A = ((1.1, 0.3, -1.3, -0.9, -0.8, -1.1, -0.5, 0.3, 0.8, 0.1, -0.1, -2.0, -0.2, -1.5, -1.6), (-0.8, 0.9, -0.1, -1.5, 0.9, -0.9, -1.6, -0.2, 0.0, -0.6, 1.0, 0.4, 0.0, -1.8, 0.2), (-0.8, 1.4, 1.8, -0.2, -0.8, -0.6, -0.2, 0.7, -0.7, -1.3, -0.6, -1.6, -0.5, -0.6, -0.4), (-0.4, -0.5, 0.2, 0.1, -0.1, 1.5, -0.4, 1.0, 0.8, -0.7, -0.8, -0.2, -1.6, 1.2, 0.4), (0.7, -1.0, -1.7, -1.6, 0.2, -1.0, -0.9, -2.3, -0.4, 0.0, 0.7, -0.4, -0.3, -1.2, -0.5), (-0.5, -0.8, 0.6, -0.3, -1.3, -1.4, -0.6, 1.0, 0.4, -0.5, 0.7, -1.1, -0.2, 1.2, 1.2), (0.7, -0.7, -1.9, -0.3, 0.4, 0.9, -0.1, 0.3, 1.8, 0.6, -0.8, 0.4, -0.3, -0.6, -0.9), (0.6, -0.4, 0.4, -0.2, -1.4, -0.7, 0.8, 0.5, 1.3, -0.3, -1.0, -2.0, -0.1, 0.8, -0.1), (-0.4, -1.6, -1.0, 0.5, -1.9, -0.8, 0.6, -1.2, -1.6, -0.4, -0.5, -1.1, -1.6, -0.3, 0.5), (0.2, -0.5, -0.4, 1.2, -1.1, 0.1, -0.9, -0.1, -1.1, -1.1, 0.1, -0.3, -2.0, -0.3, -2.1), (-1.0, -1.3, -0.3, 1.3, -1.2, -1.3, 1.1, -0.9, -0.8, 0.2, -0.3, 1.4, 0.5, -0.3, -0.9), (-0.4, -0.5, -0.6, -0.5, 0.6, 1.4, 0.6, -0.8, -1.0, 0.5, -2.3, 0.1, 0.8, 0.3, -0.4), (-1.4, -0.2, -0.3, -0.5, 0.7, 0.6, -0.6, 0.9, -0.3, 0.0, -0.4, 0.9, 0.4, -0.2, 1.6), (-0.3, 1.2, 0.0, -1.9, 0.5, 0.4, 0.1, -0.6, 0.2, -0.2, -1.7, -1.5, 0.2, -1.5, 0.1), (0.1, 0.2, -1.4, 0.4, -0.5, -0.1, 0.1, -0.6, -1.6, 0.2, -1.2, 0.0, 0.2, -1.9, -2.4))
A[-15,-15]: 1.1
A[-9,-10]: 0.9
A[6,4]: 0.4
A[-2]: [-0.3, 1.2, 0.0, -1.9, 0.5, 0.4, 0.1, -0.6, 0.2, -0.2, -1.7, -1.5, 0.2, -1.5, 0.1]
A[-9,13]: -0.6
A[-2,-5]: -1.7
A[-10,-1]: 1.2
A[:, 2]: [-1.3, -0.1, 1.8, 0.2, -1.7, 0.6, -1.9, 0.4, -1.0, -0.4, -0.3, -0.6, -0.3, 0.0, -1.4]
A[-9]: [0.7, -0.7, -1.9, -0.3, 0.4, 0.9, -0.1, 0.3, 1.8, 0.6, -0.8, 0.4, -0.3, -0.6, -0.9]
A[3,-8]: 1.0
A[-5,12]: 0.5
A[12]: [-1.4, -0.2, -0.3, -0.5, 0.7, 0.6, -0.6, 0.9, -0.3, 0.0, -0.4, 0.9, 0.4, -0.2, 1.6]
A[5,7]: 1.0
A[-10]: [-0.5, -0.8, 0.6, -0.3, -1.3, -1.4, -0.6, 1.0, 0.4, -0.5, 0.7, -1.1, -0.2, 1.2, 1.2]
A[4,10]: 0.7
A[-3,0]: -1.4
A[-8,-13]: 0.4
A[4]: [0.7, -1.0, -1.7, -1.6, 0.2, -1.0, -0.9, -2.3, -0.4, 0.0, 0.7, -0.4, -0.3, -1.2, -0.5]
A[:, -2]: [-1.5, -1.8, -0.6, 1.2, -1.2, 1.2, -0.6, 0.8, -0.3, -0.3, -0.3, 0.3, -0.2, -1.5, -1.9]
A[9,-1]: -2.1
A[:, -15]: [1.1, -0.8, -0.8, -0.4, 0.7, -0.5, 0.7, 0.6, -0.4, 0.2, -1.0, -0.4, -1.4, -0.3, 0.1]
A[:, -10]: [-1.1, -0.9, -0.6, 1.5, -1.0, -1.4, 0.9, -0.7, -0.8, 0.1, -1.3, 1.4, 0.6, 0.4, -0.1]
A[-1,-6]: 0.2
A[-1,-2]: -1.9
A[13,-6]: -0.2
A[2,9]: -1.3
A[-9,-1]: -0.9
A[8,-5]: -0.5
A[12,7]: 0.9
A[:, -14]: [0.3, 0.9, 1.4, -0.5, -1.0, -0.8, -0.7, -0.4, -1.6, -0.5, -1.3, -0.5, -0.2, 1.2, 0.2]
A[-12,12]: -1.6
A[11,3]: -0.5
A[-1,-10]: -0.1
A[-12,-5]: -0.8
A[-5]: [-1.0, -1.3, -0.3, 1.3, -1.2, -1.3, 1.1, -0.9, -0.8, 0.2, -0.3, 1.4, 0.5, -0.3, -0.9]
A[-9,10]: -0.8
A[2,-9]: -0.2

x =
[[ 33 -19  36  12  -5  21 -37  20   6 -15]
 [ 39 -44  41  29 -10  22 -18  22  16 -16]
 [-57  34 -66  -3  15 -15  -1  13   6  23]
 [-39  43 -40 -29   9 -25  26 -28 -17  17]
 [ 36 -32  42   4 -14   3  31 -22  -3 -13]]
Indices start at 0.
(0, 0) => 33
(3, 8) => -17
(1, 5) => 22
(0, 5) => 21
(0, 8) => 6
(4, 7) => -22
(4, 2) => 42
(4, 3) => 4
(0, 4) => -5
(1, 1) => -44
(3, 4) => 9
(0, 6) => -37
(0, 2) => 36
(3, 9) => 17
(3, 2) => -40
(0, 7) => 20
(1, 7) => 22
(2, 3) => -3
(2, 9) => 23
(1, 6) => -18
(1, 2) => 41
(1, 4) => -10
(0, 3) => 12
(0, 1) => -19

a = array([ 69,  13, -66, -42])
a[0]	69
a[3]	-42
a[2]	-66
